Below is a small trained network, with its code and all its weights. Each question gives an input and a class and asks what happens when units are switched off, that is, made to give their printed mean instead of their output.

import numpy as np


def w(rows, s, z=0):
    codes = np.array(rows[::2]) - 128.0
    scale = np.full(codes.shape[1], s)
    scale[-1] = z or s
    return codes * scale


def f(y):
    return np.maximum(y, 0)


def log_softmax(a):
    a = a - a.max(-1, keepdims=True)
    return a - np.log(np.exp(a).sum(-1, keepdims=True))


def net(x, mask):
    res = np.array(x, float).reshape(1, 6) / 4 @ E
    y = f(res @ A[0][:, :-1].T + A[0][:, -1])
    res = res + np.where(mask, y, B[0][:, -1]) @ B[0][:, :-1]
    return log_softmax(res[-1] @ U[:, :-1].T + U[:, -1])


A, B = {}, {}
E = w([
[71,225,120,224,80,49,33,81,204,109,246,159],'x0',
[110,164,41,59,54,29,168,147,92,143,87,203],'x1',
[69,165,130,176,136,90,127,143,165,81,140,63],'x2',
[133,176,104,184,147,182,145,68,103,111,124,120],'x3',
[193,174,18,150,29,190,66,195,255,124,198,184],'x4',
[210,116,234,59,170,86,58,197,180,173,36,139],'x5',
],0.0074)
A[0] = w([
[130,118,185,143,160,162,127,78,74,134,142,132,2],'n1',
[137,47,179,54,135,97,150,154,61,148,90,143,124],'n2',
[118,87,251,135,186,173,138,121,102,121,88,76,153],'n3',
[127,116,95,122,86,145,124,110,126,128,167,147,50],'n4',
[98,137,205,160,141,75,73,124,178,127,191,118,106],'n5',
[105,120,122,157,109,164,115,112,130,129,188,132,107],'n6',
[54,105,158,162,163,156,162,174,165,96,117,35,104],'n7',
[56,157,45,156,130,121,189,76,34,116,126,121,172],'n8',
[149,98,62,123,97,216,137,154,162,126,176,132,161],'n9',
],0.019,0.0044)
B[0] = w([
[143,139,128,120,130,123,109,177,172,126,102,117,179],'n1',
[113,129,134,102,117,97,186,83,32,118,69,122,247],'n2',
[152,116,111,134,247,141,106,220,170,133,96,132,251],'n3',
[130,124,153,133,176,161,137,140,137,125,151,99,162],'n4',
[96,167,106,141,42,137,147,72,119,121,231,136,198],'n5',
[130,103,128,103,174,120,144,117,94,140,137,137,173],'n6',
[121,133,139,133,185,138,150,72,70,135,158,134,189],'n7',
[117,120,140,103,90,106,166,71,47,127,109,132,237],'n8',
[119,156,128,175,252,140,109,149,143,128,194,123,196],'n9',
],0.014,0.026)
U = w([
[155,19,177,162,65,174,58,84,144,102,79,61,3],'0',
[123,166,102,137,2,85,51,127,219,105,127,183,77],'1',
[74,148,131,159,127,125,155,14,55,95,155,143,134],'2',
[161,141,111,169,194,166,76,206,174,122,121,130,96],'3',
[156,112,141,78,155,87,143,161,92,116,21,142,227],'4',
],0.0078,0.0045)

Each question gives the input, the list of numbers given to net, and the class t.
The units are the neurons (one row each of A and B). Each row of codes is followed by its name. A weight is (code - 128) times the scale printed after its matrix; where a second scale follows, it is the last column's (A, B and U).
mask holds one flag per neuron, in row order. A switched-off neuron (its flag False) gives its mean, the last column of its row in B, instead of its output. The means were averaged over made-up inputs and are rounded, as every weight is.
A unit's drop is (log p(t) with every unit on - log p(t) with that unit switched off) / (log p(t) with every unit on - log p(t) with every unit switched off).
The circuit of an input: a set's keep is (log p(t) with only the set's units on - log p(t) with every unit switched off) / (log p(t) with every unit on - log p(t) with every unit switched off). Starting from all 9 units, units are removed one at a time, each time the one whose removal leaves the highest keep (on an exact tie, the one counted first), for as long as the keep stays at least 0.8.
units of the circuit, in order: the units of the circuit, biggest drop first
top k neurons: the k neurons with the biggest drops, biggest first
drop when u is switched off: that unit's drop, to one decimal
input [6,6,-3,-6,0,0], class 1: units of the circuit, in order -> n2, n8, n7, n3
input [-8,-8,7,-3,-2,-3], class 3: units of the circuit, in order -> n3
input [6,-7,-7,0,-1,0], class 1: top 4 neurons -> n5, n2, n8, n7
input [8,5,-4,-6,2,2], class 1: top 2 neurons -> n2, n8
input [-5,-7,2,-5,-5,-3], class 4: top 2 neurons -> n2, n9
input [-2,5,-7,5,6,-3], class 3: top 2 neurons -> n2, n9
input [2,-3,-3,1,4,-2], class 3: top 3 neurons -> n2, n8, n9
input [-1,3,-3,-3,-8,-6], class 4: top 2 neurons -> n5, n1
input [-3,-5,-8,1,-4,-1], class 4: drop when n2 is switched off -> 1.8
input [-8,0,-7,5,8,-1], class 3: drop when n8 is switched off -> 0.0
input [3,3,-7,-4,-7,0], class 4: drop when n5 is switched off -> 0.1
